Each row has a name. After each piece below comes the name of the row it's from, unless a question asks for something else. Each question is about the rows just above it. Some pieces are copies with a little noise. Places in a row count from 0.

dega: [100  95 100 202  83  87 106  75  88  82  92 118 107 201 101  99 197 200
  94  85  82 101  94  72 107  96  83 144 171  91 118]
Vimi: [174 107 107 109 108  91  98 103 132 106 111 197  97 130 104 103 122 122
 134 131  97  93 110  97  89  95  86  90 107 186 201]
tevud: [102 126 119 104 117 170 121 149 156 170 116  97 116 101 120 122 111 100
 116 155 173 129 125 171 170 173 123 111 140  92  92]
Mirap: [161 142 132  81 139 148  75 118  88 201  92 107 106  82 131 133  95  94
 152 148 154 137 145 155 139 145 136 100 107 163 155]
rof: [170 106 109 108 110  92 101 104 133 106 113 193  99 128 106 106 121 123
 133 127  99  94 110  98  91  97  86  91 107 182 196]
Binar: [126 158 109 100 122 111 110 154 110 105 113  88 116  90 109 110  88  97
 151 102 113 165 156 115 101 103 168 109  84 129  94]
nugab: [ 91 102 163 119 164 124 165 108  97 118 164 111 165 112 163 173 129 116
 122 155 100 111 101 129 118 120 135 159 110 104 107]
Where do [106  75  88  82  92 118 107 201] appear?	dega
The row with [122 111 100 116 155 173 129] is	tevud
find: [169 106 109 107 111  92  99 103 132 107 113 193  99 128 106 106 122 122
 133 127  98  94 110  97  91  96  86  91 107 182 196]	rof
The row with [100  95 100 202] is	dega
Where does [174 106 107 109 108  91  98 103 132 106 111 197  97 130 104 103 122 122
 134 131  97  93 110  97  89  95  86  90 107 186 201] differ from Vimi, and what was there?	1, [107]
find: [99 94]	rof
find: [160 142 131  81 140 148  76 118  87 201  91 107 106  82 131 133  95  94
 153 150 153 137 145 155 140 145 135  99 107 163 156]	Mirap

Suban: [143 115 164 119 157 117 178 102 135 137 159 138 148]
nus: [138 143 114 164 119 157 108 105 135 140 161 139 150]
Rivi: [142 143 107 130 119 157 116 119 135  80 131  74  89]
kes: [142 143  95 152 119 157 116 119 135  80 131  74 105]
fem: [139 118 107 160 126 176 121 151 128  80 117  74 124]
vab: [142 143  95 152 119 157 116 119 135  80 131  74 116]
sizo: [142 143 104 140 119 119 116 119 135  80 131  74  96]
Ronot: [142 122 107 160 121 178 117 146 132  80 123  74 117]
find: [142 143  95 152 119 157 116 119 135  80 131  74 116]	vab
Which value appears more than once in sizo?	[119]
find: [143 114 164 119 157 108]	nus
The row with [178 117] is	Ronot
[157 117 178 102 135] is in which row?	Suban
Changed sizo: [141 143 104 140 119 119 116 119 135  80 131  74  96]. Place and old value:	0, [142]

Geme: [107 121 109 107 141 128 144 129]
rabo: [194 151 113 107 196 118 129 147]
butis: [128 157 107 109 119 119 114 119]
Which row holds [107 109]?	butis
The value that butis holds more than once:	[119]
find: [107 120 109 106 140 129 145 130]	Geme

von: [135 116 107 140 111 131 164 117 122 151 179 137 105 130 135 131]
Lak: [135 116 107 111 111 111 164 117 122 151 179 136 105 111 135 131]
dem: [131 110 108 144 117 131 163 118 124 154 176 141 107 128 133 127]
Voba: [136 123  99 143 115 130 162 126 119 153 179 138 104 120 127 132]
[120 127 132] is in which row?	Voba
The value that dem holds more than once:	[131]
Changed Lak: [135 116 107 112 111 111 164 117 122 151 179 136 105 111 135 131]. Place and old value:	3, [111]
Where does [131 110 108 144 117 131 164 118 124 154 176 141 107 128 133 127] differ from dem, and what was there?	6, [163]

